Below are the code and all the weights of a small trained network. Each question names an input and a target symbol and asks about switching units off, where a switched-off unit gives its printed mean instead of its output.

import numpy as np


def w(rows, s, z=0):
    codes = np.array(rows[::2]) - 128.0
    scale = np.full(codes.shape[1], s)
    scale[-1] = z or s
    return codes * scale


def f(y):
    return np.maximum(y, 0)


def softmax(a):
    e = np.exp(a - a.max(-1, keepdims=True))
    return e / e.sum(-1, keepdims=True)


def log_softmax(a):
    a = a - a.max(-1, keepdims=True)
    return a - np.log(np.exp(a).sum(-1, keepdims=True))


def net(x, mask):
    ids = ['αβδεηθλμξπστφψω'.index(c) for c in x.split()]
    T = len(ids)
    res = E[ids] + P[:T]
    u = 0
    for l in range(2):
        r = res
        for j in range(3):
            rows = slice(2 * j, 2 * j + 2)
            q, k, v = (r @ M[l][rows].T for M in (Q, K, V))
            z = softmax(np.where(np.tri(T) > 0, q @ k.T / 2**0.5, -1e9)) @ v
            o = O[l][rows]
            res = res + np.where(mask[u + j], z, o[:, -1]) @ o[:, :-1]
        u += 3
        y = f(res @ A[l][:, :-1].T + A[l][:, -1])
        res = res + np.where(mask[u : u + 4], y, B[l][:, -1]) @ B[l][:, :-1]
        u += 4
    return log_softmax(res[-1] @ U[:, :-1].T + U[:, -1])


Q, K, V, O, A, B = {}, {}, {}, {}, {}, {}
E = w([
[51,105,80],'α',
[254,31,156],'β',
[114,106,109],'δ',
[136,144,46],'ε',
[68,143,27],'η',
[127,111,77],'θ',
[103,92,148],'λ',
[159,145,200],'μ',
[130,82,133],'ξ',
[74,124,59],'π',
[174,100,98],'σ',
[142,110,82],'τ',
[245,124,108],'φ',
[130,12,77],'ψ',
[137,110,82],'ω',
],0.0086)
P = w([
[137,1,102],'0',
[142,97,120],'1',
[147,104,121],'2',
[137,122,133],'3',
[142,131,134],'4',
[143,143,134],'5',
[148,159,131],'6',
[149,166,125],'7',
[152,163,131],'8',
],0.0071)
Q[0] = w([
[112,117,165],'L0H1',
[120,213,185],'L0H1',
[95,220,116],'L0H2',
[57,141,198],'L0H2',
[151,126,91],'L0H3',
[146,2,77],'L0H3',
],0.037)
K[0] = w([
[94,120,142],'L0H1',
[114,173,214],'L0H1',
[36,179,143],'L0H2',
[29,102,211],'L0H2',
[120,134,92],'L0H3',
[4,27,72],'L0H3',
],0.038)
V[0] = w([
[128,125,107],'L0H1',
[67,94,188],'L0H1',
[214,114,11],'L0H2',
[155,144,79],'L0H2',
[138,139,168],'L0H3',
[102,133,110],'L0H3',
],0.012)
O[0] = w([
[100,136,134,152],'L0H1',
[161,58,111,120],'L0H1',
[32,89,254,254],'L0H2',
[73,137,181,157],'L0H2',
[172,105,100,67],'L0H3',
[122,163,131,151],'L0H3',
],0.0087,0.0054)
A[0] = w([
[158,59,33,90],'L0N1',
[254,120,216,58],'L0N2',
[116,117,227,192],'L0N3',
[76,78,131,4],'L0N4',
],0.011,0.0031)
B[0] = w([
[77,112,211,135],'L0N1',
[5,137,104,139],'L0N2',
[201,150,76,254],'L0N3',
[143,106,49,168],'L0N4',
],0.016,0.0081)
Q[1] = w([
[189,156,231],'L1H1',
[1,46,130],'L1H1',
[59,115,198],'L1H2',
[36,88,64],'L1H2',
[32,149,124],'L1H3',
[196,219,126],'L1H3',
],0.024)
K[1] = w([
[199,44,111],'L1H1',
[133,254,139],'L1H1',
[102,215,123],'L1H2',
[175,177,188],'L1H2',
[96,194,145],'L1H3',
[121,55,183],'L1H3',
],0.029)
V[1] = w([
[169,193,54],'L1H1',
[14,118,158],'L1H1',
[4,168,50],'L1H2',
[120,80,63],'L1H2',
[9,102,205],'L1H3',
[137,241,126],'L1H3',
],0.021)
O[1] = w([
[169,65,128,142],'L1H1',
[145,204,183,123],'L1H1',
[250,149,169,138],'L1H2',
[131,113,194,254],'L1H2',
[125,221,121,65],'L1H3',
[153,95,51,21],'L1H3',
],0.023,0.016)
A[1] = w([
[80,76,37,127],'L1N1',
[233,86,88,102],'L1N2',
[47,144,1,129],'L1N3',
[123,206,111,2],'L1N4',
],0.0095,0.005)
B[1] = w([
[88,221,117,252],'L1N1',
[160,160,59,220],'L1N2',
[100,8,145,146],'L1N3',
[146,52,38,226],'L1N4',
],0.013,0.022)
U = w([
[167,228,216,170],'α',
[192,94,213,3],'β',
[112,125,212,56],'δ',
[208,69,51,117],'ε',
[244,120,121,76],'η',
[166,72,154,102],'θ',
[57,252,101,202],'λ',
[198,204,71,187],'μ',
[40,191,196,160],'ξ',
[202,109,166,141],'π',
[8,100,121,146],'σ',
[133,73,144,187],'τ',
[118,134,2,47],'φ',
[120,79,217,103],'ψ',
[138,77,152,184],'ω',
],0.0038,0.0053)

Each question gives the input, a string of symbols that net reads in full, and the target symbol t.
The units are the heads (2 rows each of Q, K, V and O) and the neurons (one row each of A and B). Each row of codes is followed by its name. A weight is (code - 128) times the scale printed after its matrix; where a second scale follows, it is the last column's (O, A, B and U).
mask holds one flag per unit, layer by layer, with each layer's heads first. A switched-off unit (its flag False) gives its mean, the last column of its rows in O or B, instead of its output. The means were averaged over made-up inputs and are rounded, as every weight is.
A unit's drop is (log p(t) with every unit on - log p(t) with that unit switched off) / (log p(t) with every unit on - log p(t) with every unit switched off).
The circuit of an input: a set's keep is (log p(t) with only the set's units on - log p(t) with every unit switched off) / (log p(t) with every unit on - log p(t) with every unit switched off). Starting from the 12 units with the biggest drops (on a tie, the unit counted first), units are removed one at a time, each time the one whose removal leaves the highest keep (on an exact tie, the one counted first), for as long as the keep stays at least 0.8.
circuit, biggest first: the units of the circuit, biggest drop first
most important unit: the unit with the biggest drop
k most important neurons: the k neurons with the biggest drops, biggest first
top k neurons in layer l: the k neurons of layer l with the biggest drops, biggest first
which heads matter: for each layer, one digit per head in row order, 1 if its drop is at least 0.15 and else 0, layers parted by /
input φ α η α α α α η σ, target φ: 3 most important neurons -> [L0N3; L0N2; L1N1]
input α φ β σ ε, target α: 3 most important neurons -> [L0N2; L0N3; L0N4]
input α φ τ σ ε λ φ ε α, target φ: circuit, biggest first -> [L1H3; L1H2; L0H1]
input ε φ δ σ σ ω α σ α, target σ: which heads matter -> 010 / 011
input μ σ η, target σ: 2 most important neurons -> [L1N3; L0N3]
input α α ξ ψ σ β σ α α, target σ: circuit, biggest first -> [L1H2]
input ψ α α α α, target α: circuit, biggest first -> [L1N4; L1H2]
input σ ε μ ξ λ, target σ: circuit, biggest first -> [L1H2; L0N3; L0H2]
input φ σ α λ η ε σ α ξ, target φ: 3 most important neurons -> [L0N2; L1N1; L0N3]
input α θ σ, target α: 3 most important neurons -> [L0N3; L0N4; L0N1]
input ξ ξ η α ψ σ, target ξ: 3 most important neurons -> [L0N1; L0N4; L0N3]
input α α η α, target η: 2 most important neurons -> [L0N3; L1N1]
input η ε α α α ε ξ φ, target η: circuit, biggest first -> [L1H2; L0N3; L1N2]
input α λ α λ, target α: most important unit -> L0H2
input δ μ α α φ ε α, target φ: circuit, biggest first -> [L1H3; L1H2]
input β η α φ σ λ ε, target β: top 2 neurons in layer 0 -> [L0N2; L0N3]
input α α β σ σ θ, target α: 4 most important neurons -> [L0N2; L0N4; L0N1; L0N3]
input ε α α λ σ μ ε, target ε: 3 most important neurons -> [L0N3; L0N4; L1N2]
input σ σ β ε ξ, target σ: 2 most important neurons -> [L0N3; L1N1]
input ψ α α τ ε ξ ξ σ φ, target ψ: which heads matter -> 010 / 001
input ε σ α π η α α λ, target ε: 3 most important neurons -> [L0N3; L1N2; L0N4]
input ξ α ε α α ε α ξ σ, target ξ: most important unit -> L0N1
input ε α α, target ε: which heads matter -> 110 / 101
input μ σ α α α σ α η, target σ: 2 most important neurons -> [L0N3; L1N3]
input α α α ω ε σ μ, target σ: which heads matter -> 111 / 011
input φ α σ λ α α ε, target φ: 2 most important neurons -> [L0N3; L0N2]
input σ λ σ α σ, target σ: circuit, biggest first -> [L1H2; L0N3; L0H2]
